Here is a tiny trained network, its code and every weight. The questions are about switching its units off for an input and a class, where a switched-off unit gives its printed mean instead of its output.

import numpy as np


def w(rows, s, z=0):
    codes = np.array(rows[::2]) - 128.0
    scale = np.full(codes.shape[1], s)
    scale[-1] = z or s
    return codes * scale


def norm(h):
    return h / np.sqrt((h * h).mean(-1, keepdims=True) + 1e-5)


def f(y):
    return np.maximum(y, 0)


def log_softmax(a):
    a = a - a.max(-1, keepdims=True)
    return a - np.log(np.exp(a).sum(-1, keepdims=True))


def net(x, mask):
    res = np.array(x, float).reshape(1, 4) / 4 @ E
    u = 0
    for l in range(2):
        y = f(norm(res) @ A[l][:, :-1].T + A[l][:, -1])
        res = res + np.where(mask[u : u + 15], y, B[l][:, -1]) @ B[l][:, :-1]
        u += 15
    return log_softmax(norm(res)[-1] @ U[:, :-1].T + U[:, -1])


A, B = {}, {}
E = w([
[93,124,174,132,120,71,242],'x0',
[104,251,170,172,122,187,128],'x1',
[181,227,102,90,136,49,117],'x2',
[193,90,85,67,150,158,219],'x3',
],0.0029)
A[0] = w([
[74,153,144,150,131,91,121,55],'0.n0',
[101,111,139,162,105,146,77,20],'0.n1',
[81,130,124,133,128,187,48,63],'0.n2',
[102,166,135,132,151,139,150,57],'0.n3',
[117,94,145,117,125,161,134,19],'0.n4',
[155,165,82,108,98,141,172,30],'0.n5',
[145,101,141,96,124,53,136,105],'0.n6',
[106,2,142,139,115,172,180,10],'0.n7',
[153,92,98,141,128,127,132,130],'0.n8',
[105,208,130,146,126,104,198,68],'0.n9',
[126,139,139,129,131,146,98,41],'0.n10',
[91,158,125,154,127,50,143,20],'0.n11',
[184,139,181,123,95,154,139,61],'0.n12',
[109,134,151,155,125,187,108,165],'0.n13',
[130,127,132,123,111,112,174,66],'0.n14',
],0.0068,0.0012)
B[0] = w([
[180,127,111,145,43,140,113,187],'0.n0',
[149,192,72,76,254,177,94,184],'0.n1',
[159,98,189,191,131,184,59,218],'0.n2',
[73,187,14,126,94,76,91,164],'0.n3',
[146,92,104,122,132,94,168,157],'0.n4',
[53,192,167,170,207,106,73,178],'0.n5',
[125,109,125,146,94,36,141,209],'0.n6',
[31,39,56,117,184,46,181,253],'0.n7',
[58,129,130,34,12,140,132,175],'0.n8',
[148,168,211,6,125,148,179,226],'0.n9',
[118,116,146,156,119,168,117,154],'0.n10',
[202,55,136,125,46,143,125,195],'0.n11',
[109,148,97,168,145,136,139,146],'0.n12',
[189,96,101,90,71,68,94,195],'0.n13',
[111,72,197,141,140,174,54,170],'0.n14',
],0.0072,0.004)
A[1] = w([
[153,138,171,146,120,94,140,75],'1.n0',
[96,24,89,175,136,59,125,101],'1.n1',
[64,192,110,129,198,155,174,52],'1.n2',
[124,185,106,139,198,196,175,68],'1.n3',
[176,86,135,142,66,85,125,155],'1.n4',
[133,75,115,83,78,153,89,140],'1.n5',
[126,172,97,138,18,186,203,1],'1.n6',
[91,109,130,42,116,115,168,180],'1.n7',
[82,139,20,169,175,118,73,209],'1.n8',
[92,40,90,185,196,162,178,88],'1.n9',
[101,118,94,147,180,108,127,90],'1.n10',
[124,195,118,122,86,62,125,132],'1.n11',
[85,12,1,180,120,67,169,154],'1.n12',
[94,100,78,142,141,70,122,136],'1.n13',
[170,132,88,249,114,207,70,64],'1.n14',
],0.0062,0.0013)
B[1] = w([
[175,93,73,96,83,128,132,146],'1.n0',
[86,145,43,143,174,130,174,221],'1.n1',
[84,141,90,109,194,206,131,147],'1.n2',
[79,146,124,91,212,123,78,139],'1.n3',
[88,177,135,97,195,168,140,180],'1.n4',
[102,190,134,191,138,135,113,182],'1.n5',
[163,39,144,98,168,43,171,149],'1.n6',
[168,133,106,186,100,152,75,206],'1.n7',
[164,120,196,101,74,116,187,186],'1.n8',
[90,156,65,121,113,2,170,182],'1.n9',
[122,148,149,158,88,108,185,154],'1.n10',
[103,26,147,132,123,124,204,180],'1.n11',
[73,113,51,226,140,52,83,254],'1.n12',
[111,107,116,179,106,126,144,187],'1.n13',
[179,126,114,189,88,203,36,186],'1.n14',
],0.0096,0.0069)
U = w([
[55,96,15,218,144,48,144,198],'0',
[195,81,197,62,75,94,198,124],'1',
[71,194,142,54,247,206,135,1],'2',
[199,150,146,189,98,231,2,160],'3',
],0.0086,0.0019)

Each question gives the input, the list of numbers given to net, and the class t.
The units are the neurons (one row each of A and B). Each row of codes is followed by its name. A weight is (code - 128) times the scale printed after its matrix; where a second scale follows, it is the last column's (A, B and U).
mask holds one flag per neuron, layer by layer. A switched-off neuron (its flag False) gives its mean, the last column of its row in B, instead of its output. The means were averaged over made-up inputs and are rounded, as every weight is.
A unit's drop is (log p(t) with every unit on - log p(t) with that unit switched off) / (log p(t) with every unit on - log p(t) with every unit switched off).
The circuit of an input: a set's keep is (log p(t) with only the set's units on - log p(t) with every unit switched off) / (log p(t) with every unit on - log p(t) with every unit switched off). Starting from the 12 units with the biggest drops (on a tie, the unit counted first), units are removed one at a time, each time the one whose removal leaves the highest keep (on an exact tie, the one counted first), for as long as the keep stays at least 0.8.
circuit, biggest first: the units of the circuit, biggest drop first
unit that matters most: the unit with the biggest drop
top k neurons: the k neurons with the biggest drops, biggest first
top k neurons in layer l: the k neurons of layer l with the biggest drops, biggest first
drop when u is switched off: that unit's drop, to one decimal
input [7,1,3,7], class 2: circuit, biggest first => 1.n12, 0.n5, 0.n9
input [-6,-1,3,7], class 2: top 2 neurons in layer 1 => 1.n12, 1.n14
input [-5,1,4,5], class 2: top neuron => 0.n7
input [-8,1,-5,2], class 3: circuit, biggest first => 0.n2, 1.n12
input [-7,-8,-1,-5], class 3: top 4 neurons => 0.n7, 0.n2, 0.n1, 1.n12
input [5,6,-5,-3], class 1: circuit, biggest first => 1.n12, 1.n1, 0.n9
input [-5,0,3,7], class 2: top 2 neurons => 0.n7, 0.n5
input [-6,3,7,2], class 2: top 2 neurons => 0.n11, 0.n0
input [7,2,3,5], class 1: top 2 neurons => 1.n12, 0.n1
input [-6,0,4,5], class 2: top 2 neurons in layer 0 => 0.n7, 0.n13
input [4,3,8,7], class 2: top 2 neurons in layer 0 => 0.n5, 0.n13
input [4,1,0,-8], class 3: top 2 neurons in layer 0 => 0.n7, 0.n11
input [3,8,-3,-2], class 1: top 2 neurons => 1.n12, 0.n9
input [3,-1,-2,-6], class 3: unit that matters most => 0.n7
input [2,3,7,0], class 1: drop when 1.n12 is switched off => 0.1
